Questions about the matrix below.
1) The entry directly below the centre entry?
2) The last entry, reading row by row?
3) The entry in the bottom-left corner?
4) The entry just left of the smallest entry?
5) The largest entry in the first row?
6) The top entry of the column that holds the smallest entry?
7) The entry directly below the largest entry?
8) The entry just left of the largest entry?
[[.42, .14, .35, -.24, .18, .02, .00, .00, .29, .26, -.06, .21, .28],
[-.01, -.14, -.04, .03, -.18, -.35, .25, -.32, .54, -.06, .11, .23, -.31],
[.03, .57, .11, .02, .46, .19, -.09, .18, -.32, .06, -.15, -.08, .20],
[.39, -.64, .35, -.22, -.12, -.08, -.05, -.06, .59, .12, -.03, .08, .16],
[.09, .22, .37, -.24, .11, .07, -.35, .34, -.25, .09, -.09, -.33, .28],
[.20, -.15, .52, -.19, .44, .11, -.11, .20, .29, -.02, -.07, -.13, .26],
[.02, .02, .55, -.33, .19, -.09, -.11, .22, .30, -.06, .16, -.18, .13],
[-.26, .57, -.50, .18, -.11, .19, .06, .06, -.74, .03, .07, .07, -.05],
[-.25, -.29, .24, -.16, -.19, -.18, -.17, .16, .11, -.22, .17, -.37, -.10],
[.11, .14, .29, -.33, -.25, -.24, -.06, .04, .20, .12, .18, .01, .04],
[.18, .06, .35, -.10, .53, .21, -.03, .16, .14, .02, -.07, .01, .28]]
1) -.11
2) .28
3) .18
4) .06
5) .42
6) .29
7) -.25
8) -.06

grid =
[[ .18 -.03 -.57 -.41 -.25 -.19 -.28]
 [ .18  .25 -.39  .46  .22  .00  .27]
 [ .42  .07  .04  .51  .25  .30 -.53]
 [-.03 -.10  .32  .02 -.01  .10 -.17]
 [-.11 -.15  .30 -.17 -.12  .04 -.19]
 [ .03  .08  .24  .51  .25  .17  .16]
 [-.31 -.14 -.16 -.71 -.41 -.32  .17]
 [ .05  .01  .30  .43  .21  .19 -.09]]
Counting starts at 1.
The entry at row 1, column 1?
A: .18
The entry in row 2 and column 1?
A: .18
The entry directly above -.32?
A: .17
The entry at row 1, column 3: -.57
The bottom-right entry?
A: -.09
The entry just left of -.25: -.41
The entry directly above the smallest entry?
A: .51
The entry in row 3 and column 1 is .42
The bottom-left entry is .05
The entry just right of .08?
A: .24
The minimum?
A: -.71
The bottom entry of the column that holds the smallest entry is .43
The entry directly above .08 is -.15
The entry directly above -.31?
A: .03
The entry in row 2 and column 2?
A: .25
The entry at row 3, column 2 is .07
The entry just left of -.53: .30
The entry just left of -.12: -.17
The entry just right of the smallest entry?
A: -.41
The entry directly below -.25?
A: .22
